Here is a tiny trained network, its code and every weight. The questions are about switching its units off for an input and a class, where a switched-off unit gives its printed mean instead of its output.

import numpy as np


def w(rows, s, z=0):
    codes = np.array(rows[::2]) - 128.0
    scale = np.full(codes.shape[1], s)
    scale[-1] = z or s
    return codes * scale


def norm(h):
    return h / np.sqrt((h * h).mean(-1, keepdims=True) + 1e-5)


def f(y):
    return np.maximum(y, 0)


def log_softmax(a):
    a = a - a.max(-1, keepdims=True)
    return a - np.log(np.exp(a).sum(-1, keepdims=True))


def net(x, mask):
    res = np.array(x, float).reshape(1, 2) / 4 @ E
    u = 0
    for l in range(4):
        y = f(norm(res) @ A[l][:, :-1].T + A[l][:, -1])
        res = res + np.where(mask[u : u + 8], y, B[l][:, -1]) @ B[l][:, :-1]
        u += 8
    return log_softmax(norm(res)[-1] @ U[:, :-1].T + U[:, -1])


A, B = {}, {}
E = w([
[210,205,67,116,1,204,123],'x0',
[34,130,173,77,134,175,199],'x1',
],0.0062)
A[0] = w([
[187,98,113,175,1,100,38,110],'0.n1',
[181,138,169,104,106,102,223,92],'0.n2',
[112,69,181,218,127,95,138,134],'0.n3',
[109,50,122,130,63,83,137,78],'0.n4',
[182,131,52,126,108,126,121,141],'0.n5',
[134,147,138,64,158,139,124,69],'0.n6',
[132,117,144,136,107,122,112,73],'0.n7',
[106,138,152,152,159,155,219,2],'0.n8',
],0.0064,0.0036)
B[0] = w([
[3,135,157,147,87,117,150,253],'0.n1',
[64,113,155,157,162,48,205,144],'0.n2',
[146,166,79,71,114,176,206,209],'0.n3',
[114,139,125,74,86,88,119,130],'0.n4',
[218,109,99,121,199,165,182,211],'0.n5',
[125,117,93,111,87,118,171,134],'0.n6',
[151,157,115,86,85,107,99,128],'0.n7',
[94,147,77,180,86,160,120,154],'0.n8',
],0.006,0.0056)
A[1] = w([
[64,137,249,109,173,117,124,200],'1.n1',
[93,83,152,157,200,37,78,126],'1.n2',
[1,178,94,153,143,98,222,158],'1.n3',
[157,116,111,211,134,101,38,9],'1.n4',
[93,130,101,123,159,26,128,141],'1.n5',
[199,90,77,250,138,15,106,21],'1.n6',
[111,101,141,159,160,110,69,6],'1.n7',
[109,90,210,110,154,97,113,89],'1.n8',
],0.0068,0.0022)
B[1] = w([
[172,166,136,212,72,133,69,181],'1.n1',
[223,233,171,163,140,129,167,180],'1.n2',
[140,109,71,116,109,139,104,244],'1.n3',
[79,1,106,79,112,116,42,143],'1.n4',
[107,173,91,107,81,145,139,172],'1.n5',
[18,100,107,150,27,129,22,174],'1.n6',
[164,179,110,80,137,235,158,135],'1.n7',
[139,157,92,116,49,82,110,152],'1.n8',
],0.0075,0.011)
A[2] = w([
[205,57,54,116,170,133,92,152],'2.n1',
[223,134,33,100,113,115,97,129],'2.n2',
[10,126,92,49,102,103,98,118],'2.n3',
[37,151,137,162,185,95,146,79],'2.n4',
[249,49,189,81,157,124,144,32],'2.n5',
[91,131,47,147,155,62,115,171],'2.n6',
[185,245,208,208,189,2,153,143],'2.n7',
[48,35,183,195,240,42,14,4],'2.n8',
],0.0069,0.0044)
B[2] = w([
[128,91,173,15,174,165,156,158],'2.n1',
[147,127,194,115,181,95,185,255],'2.n2',
[91,95,132,151,156,136,84,213],'2.n3',
[131,124,70,46,141,165,101,135],'2.n4',
[87,99,33,137,102,135,149,128],'2.n5',
[164,82,133,69,149,188,161,210],'2.n6',
[206,184,127,93,56,128,194,202],'2.n7',
[182,201,198,214,173,65,254,133],'2.n8',
],0.0089,0.0062)
A[3] = w([
[241,20,234,98,179,87,169,229],'3.n1',
[157,166,106,187,107,59,197,134],'3.n2',
[21,132,2,176,80,151,24,152],'3.n3',
[65,120,78,149,77,165,48,11],'3.n4',
[203,242,106,186,104,119,146,4],'3.n5',
[31,102,140,190,61,191,173,119],'3.n6',
[64,139,156,78,127,180,157,116],'3.n7',
[74,64,95,157,61,121,75,112],'3.n8',
],0.0077,0.0015)
B[3] = w([
[35,97,83,111,171,151,88,187],'3.n1',
[166,255,83,99,49,124,176,189],'3.n2',
[48,80,176,154,88,40,29,254],'3.n3',
[114,133,182,205,139,69,107,211],'3.n4',
[215,195,65,84,104,186,183,229],'3.n5',
[165,155,160,146,77,67,73,222],'3.n6',
[124,107,99,135,186,129,138,192],'3.n7',
[86,188,142,90,97,47,123,205],'3.n8',
],0.0096,0.0079)
U = w([
[230,231,32,61,25,212,206,241],'0',
[15,83,158,163,16,33,3,193],'1',
[9,12,31,31,237,222,148,152],'2',
[199,45,237,254,192,223,178,3],'3',
],0.0093,0.0061)

Each question gives the input, the list of numbers given to net, and the class t.
The units are the neurons (one row each of A and B). Each row of codes is followed by its name. A weight is (code - 128) times the scale printed after its matrix; where a second scale follows, it is the last column's (A, B and U).
mask holds one flag per neuron, layer by layer. A switched-off neuron (its flag False) gives its mean, the last column of its row in B, instead of its output. The means were averaged over made-up inputs and are rounded, as every weight is.
A unit's drop is (log p(t) with every unit on - log p(t) with that unit switched off) / (log p(t) with every unit on - log p(t) with every unit switched off).
unit that matters most: the unit with the biggest drop
k most important neurons: the k neurons with the biggest drops, biggest first
k most important neurons of layer l: the k neurons of layer l with the biggest drops, biggest first
drop when u is switched off: that unit's drop, to one decimal
input [-2,-2], class 2: unit that matters most : 0.n3
input [4,-5], class 1: 3 most important neurons : [0.n3, 1.n2, 0.n1]
input [-1,-3], class 2: 2 most important neurons : [0.n3, 0.n1]
input [3,5], class 1: 2 most important neurons : [1.n2, 0.n5]
input [-2,3], class 2: 3 most important neurons : [1.n3, 0.n1, 1.n6]
input [0,2], class 2: 3 most important neurons : [0.n1, 1.n3, 1.n6]
input [2,-2], class 2: 2 most important neurons : [0.n5, 1.n6]
input [6,-8], class 1: 2 most important neurons : [0.n3, 0.n1]
input [5,6], class 1: 3 most important neurons : [1.n2, 0.n5, 2.n7]
input [-8,7], class 0: 3 most important neurons : [1.n2, 1.n6, 0.n1]
input [3,-1], class 2: 3 most important neurons of layer 1 : [1.n6, 1.n2, 1.n1]
input [-3,2], class 2: 3 most important neurons of layer 1 : [1.n6, 1.n3, 1.n2]
input [2,4], class 1: 4 most important neurons : [1.n2, 0.n5, 2.n7, 2.n3]
input [1,-2], class 2: unit that matters most : 0.n5
input [3,-3], class 2: 2 most important neurons of layer 1 : [1.n6, 1.n2]
input [-3,0], class 2: 2 most important neurons of layer 0 : [0.n3, 0.n1]
input [-8,-7], class 0: drop when 1.n2 is switched off : 1.5
input [5,8], class 1: drop when 1.n2 is switched off : 2.5
input [-6,1], class 0: drop when 2.n1 is switched off : 0.0
input [-3,-1], class 2: most important neuron : [0.n3]
